array([[142, 140, 121, 124, 135, 118, 122, 131, 121, 131],
       [127, 130, 128, 132, 123, 137, 107, 131, 151, 135],
       [114, 144, 133, 105, 119, 130, 119, 115, 130, 121],
       [127, 138, 134, 103, 127, 124, 126, 120, 139, 118],
       [121, 121, 108, 127, 107, 125, 125, 127, 126, 122]]) Out: 121

array([[110, 127, 134, 150, 123, 139, 133, 123, 115],
       [130, 121, 120, 114, 128, 134, 143, 123, 102],
       [110, 141, 139, 111, 123, 116, 139, 124, 125],
       [140, 143, 110, 125, 106, 131, 140, 137, 141],
       [140, 138, 123, 142, 144, 131, 126, 101, 133],
       [136, 107, 137, 127, 151, 118, 138, 141, 133],
       [135, 119, 149, 118, 119, 149, 108, 130, 129]]) Out: 134

array([[130, 129, 127, 124, 124, 135, 124, 134, 126],
       [125, 125, 128, 133, 133, 131, 142, 157, 127],
       [121, 131, 132, 120, 129, 127, 139, 124, 129],
       [118, 121, 138, 123, 128, 119, 117, 132, 135],
       [128, 129, 130, 125, 126, 126, 136, 147, 125],
       [151, 114, 133, 127, 129, 145, 129, 121, 126]]) Out: 127

array([[133, 127, 123, 134, 136, 133, 134, 140, 125, 129],
       [128, 129, 123, 137, 134, 130, 136, 138, 126, 132],
       [117, 139, 128, 145, 125, 121, 140, 129, 134, 143],
       [117, 144, 135, 146, 123, 120, 141, 126, 140, 147],
       [147, 126, 137, 118, 139, 144, 123, 134, 131, 121],
       [148, 126, 137, 118, 139, 144, 123, 134, 131, 121],
       [125, 131, 123, 140, 131, 127, 137, 136, 127, 135],
       [148, 125, 136, 118, 140, 145, 123, 135, 130, 120],
       [125, 131, 123, 140, 132, 127, 137, 136, 127, 135],
       [117, 144, 134, 146, 123, 120, 142, 126, 140, 148],
       [117, 144, 134, 146, 123, 120, 141, 126, 140, 147],
       [151, 123, 135, 117, 142, 147, 122, 137, 128, 118]]) Out: 123

array([[135, 126, 132, 136, 127, 134, 134, 128, 128, 126],
       [125, 129, 138, 127, 127, 133, 141, 125, 136, 128],
       [125, 134, 140, 125, 130, 132, 141, 125, 142, 133],
       [141, 133, 126, 135, 135, 128, 126, 145, 127, 134],
       [141, 133, 126, 135, 135, 128, 125, 145, 127, 134],
       [131, 126, 133, 134, 127, 134, 136, 127, 130, 126],
       [143, 132, 126, 137, 135, 128, 125, 146, 127, 134],
       [132, 126, 133, 134, 127, 134, 136, 127, 130, 126],
       [125, 134, 140, 125, 130, 133, 142, 125, 142, 132],
       [125, 133, 140, 126, 130, 133, 141, 125, 141, 132],
       [148, 131, 126, 140, 135, 129, 125, 149, 126, 133]]) Out: 132

array([[131, 131, 135, 123, 127, 133, 127, 148, 114],
       [132, 128, 124, 121, 113, 130, 128, 156, 132],
       [127, 129, 134, 126, 134, 129, 128, 128, 119],
       [127, 127, 134, 123, 125, 127, 127, 134, 124],
       [126, 125, 150, 118, 126, 126, 123, 137, 108],
       [130, 133, 117, 132, 137, 133, 133, 128, 131]]) Out: 135

array([[133, 136, 117, 145, 136, 109, 145, 144, 137],
       [122, 126, 149, 126, 107, 125, 143, 116, 142],
       [143, 114, 132, 128, 119, 122, 127, 155, 142],
       [109, 127, 137, 144, 145, 117, 127, 133, 150],
       [131, 119, 128, 132, 126, 101, 135, 108, 144],
       [121, 146, 133, 108, 122, 132, 146, 110, 131],
       [126, 133, 137, 140, 124, 130, 121, 148, 156],
       [140, 126, 112, 124, 112, 135, 113, 116, 108],
       [116, 119, 144, 135, 135, 146, 107, 143, 131],
       [106, 147, 127, 148, 134, 128, 144, 133, 127],
       [111, 107, 120, 123, 114, 109, 119, 119, 127],
       [115, 141, 117, 113, 126, 141, 108, 112, 124]]) Out: 117

array([[130, 129, 128, 126, 125, 121, 126, 119, 129, 130, 129],
       [138, 121, 130, 123, 119, 116, 129, 119, 122, 133, 128],
       [133, 126, 139, 125, 119, 127, 110, 132, 127, 130, 121],
       [132, 126, 135, 125, 117, 127, 114, 130, 126, 133, 120],
       [132, 130, 128, 124, 122, 122, 125, 117, 131, 132, 132],
       [133, 123, 130, 124, 120, 122, 125, 122, 122, 126, 130],
       [139, 120, 130, 123, 118, 115, 130, 118, 120, 136, 126],
       [133, 126, 140, 125, 118, 127, 112, 133, 126, 130, 120],
       [121, 129, 131, 126, 125, 137, 116, 133, 130, 107, 136],
       [133, 126, 143, 124, 119, 127, 107, 134, 127, 126, 119],
       [134, 117, 135, 117, 120, 130, 115, 118, 119, 132, 138]]) Out: 128
---
102  129  142  124
135  121  143  152
value 152, 143

130  152  122  135  116  136  129 value 152, 136

110  134  101  150 value 150, 134

140  128  116  141  131  104  123 value 141, 140

110  130  133  136  142  130  142
110  133  134  128  135  125  145
117  126  130  142  117  126  149
value 149, 145

132  139  123  127  144  141
125  113  145  126  130  152
119  137  117  127  127  148
value 152, 148
---
[[115 109 152 121]
 [149 153 112 107]
 [124 133 116 111]] ==> 115, 111

[154 120 121 132 135] ==> 154, 135

[149 150 139 135 125] ==> 149, 125

[[120 116 128 117 132]
 [131 101 138 133 147]
 [116 154 134 113 108]] ==> 120, 108

[119 134 116 151 141] ==> 119, 141

[103 149 112 139 106] ==> 103, 106

[134 103 124 116 121 128] ==> 134, 128

[158 122 127 150 132 126] ==> 158, 126

[151 116 127 125 132 122] ==> 151, 122

[[133 128 125 123 131]
 [128 128 130 141 126]
 [127 128 129 106 127]] ==> 133, 127
---
[[150 138 132 114 115 120 104]
 [136 145 157 144 116 112 115]] => 116

[[128 129 130 130 125 131]
 [132  99  99 126 124 102]
 [127 129 129 130 126 130]] => 130

[107 140 130 113 154] => 130

[[131 138 106 112 126 144]
 [132 139 123 100 130 122]
 [129 137 100 112 141 125]] => 112

[152 121 127 108 148] => 127

[121 103 145 111 144 133 118] => 144
